[[ 15  -7   5 -17   7  -1  -2]
 [ -8  -8 -14 -20   6 -13   1]
 [ 18  -2 -29 -12  19  -3  15]
 [ -7  -5  18   5  -1   6  12]]
|
[[ -7  -5  18   5  -1   6  12]
 [ 18  -2 -29 -12  19  -3  15]
 [ -8  -8 -14 -20   6 -13   1]
 [ 15  -7   5 -17   7  -1  -2]]

[[ -1  -5 -25 -34   7  22]
 [ 13 -10 -13   0  12 -14]
 [-11   9  10 -26 -16  21]
 [  2 -11   0 -10  -4 -10]
 [ 28 -13 -27 -10 -30  -9]
 [ -1 -22   6  27   1 -25]
 [ 16 -28   9  15 -17 -34]
 [-13  20  17  11   9   3]
 [ 13   4 -15  12  -1   3]]
|
[[ 13   4 -15  12  -1   3]
 [-13  20  17  11   9   3]
 [ 16 -28   9  15 -17 -34]
 [ -1 -22   6  27   1 -25]
 [ 28 -13 -27 -10 -30  -9]
 [  2 -11   0 -10  -4 -10]
 [-11   9  10 -26 -16  21]
 [ 13 -10 -13   0  12 -14]
 [ -1  -5 -25 -34   7  22]]

[[ -1   1   7   1  -1  14  -7   0   7   1]
 [  2   2   2   2   4  -2   7  -1   3  -3]
 [-15   0 -21  14  -1  -4   6  -1  14  12]
 [ -1   0   1   1   1   3  -1   0   1   1]
 [  0  -3   5 -28  18  -1   6   5  15  -2]]
|
[[  0  -3   5 -28  18  -1   6   5  15  -2]
 [ -1   0   1   1   1   3  -1   0   1   1]
 [-15   0 -21  14  -1  -4   6  -1  14  12]
 [  2   2   2   2   4  -2   7  -1   3  -3]
 [ -1   1   7   1  -1  14  -7   0   7   1]]

[[ 13  21]
 [ 14  13]
 [-35   8]]
|
[[-35   8]
 [ 14  13]
 [ 13  21]]

[[  6   9   2  -4 -13  13  -3]
 [  5   5   9  -2  -7   8  -5]
 [  3   7  -2  -2 -10  10  -1]
 [  6   6   6  17 -18  14   7]
 [  2   7   8 -17  -5   7  -8]
 [  1  -5  -6  -8  -4   5  -4]
 [  2   1   7   6  -2   2   3]
 [  0   2  -3   3  -4   3   1]
 [  5   7  26  -5  -3   6  -9]
 [  2   2  14   9  -3   3   2]
 [  1   5  11  -7   2   0  -5]
 [  1  -3  -4  -4  -5   5  -2]]
|
[[  1  -3  -4  -4  -5   5  -2]
 [  1   5  11  -7   2   0  -5]
 [  2   2  14   9  -3   3   2]
 [  5   7  26  -5  -3   6  -9]
 [  0   2  -3   3  -4   3   1]
 [  2   1   7   6  -2   2   3]
 [  1  -5  -6  -8  -4   5  -4]
 [  2   7   8 -17  -5   7  -8]
 [  6   6   6  17 -18  14   7]
 [  3   7  -2  -2 -10  10  -1]
 [  5   5   9  -2  -7   8  -5]
 [  6   9   2  -4 -13  13  -3]]

[[  5   7   7 -15  10 -14  17  14]
 [  9   2 -18  -7 -12 -24   3   4]
 [-18 -16   0  29  15   9  21   6]
 [  3  -8  24  15  21 -10  -1  34]
 [  7 -23  -3  22  -7  10  -6  -8]
 [ 12  -8  -1 -19  -6  20 -12   8]]
|
[[ 12  -8  -1 -19  -6  20 -12   8]
 [  7 -23  -3  22  -7  10  -6  -8]
 [  3  -8  24  15  21 -10  -1  34]
 [-18 -16   0  29  15   9  21   6]
 [  9   2 -18  -7 -12 -24   3   4]
 [  5   7   7 -15  10 -14  17  14]]

[[  1  -3]
 [ -6   0]
 [ -6   2]
 [ 10 -25]
 [-18  -8]]
|
[[-18  -8]
 [ 10 -25]
 [ -6   2]
 [ -6   0]
 [  1  -3]]

[[ -2  17  -6  10   0 -12  -5 -10 -25  -7   2   2   6]
 [ -2 -15 -13   5   0  21 -10   8   0  -1 -11  -9 -18]
 [ -8 -18  17  -9   6  16   0  14  14  -2   2  20   2]
 [  0 -19 -12   1   0  24   7 -22   0  -7   2   6 -12]
 [  5  -9  14  -5   7  -1  -2  17  16   5  13  -6  -9]
 [  1  -8  -6   0 -13  -1 -12   1  13  -6  -9 -21  -4]
 [ -2  -9   2  -6   6   3 -21  -2  -1   6  -4 -34  -6]]
|
[[ -2  -9   2  -6   6   3 -21  -2  -1   6  -4 -34  -6]
 [  1  -8  -6   0 -13  -1 -12   1  13  -6  -9 -21  -4]
 [  5  -9  14  -5   7  -1  -2  17  16   5  13  -6  -9]
 [  0 -19 -12   1   0  24   7 -22   0  -7   2   6 -12]
 [ -8 -18  17  -9   6  16   0  14  14  -2   2  20   2]
 [ -2 -15 -13   5   0  21 -10   8   0  -1 -11  -9 -18]
 [ -2  17  -6  10   0 -12  -5 -10 -25  -7   2   2   6]]
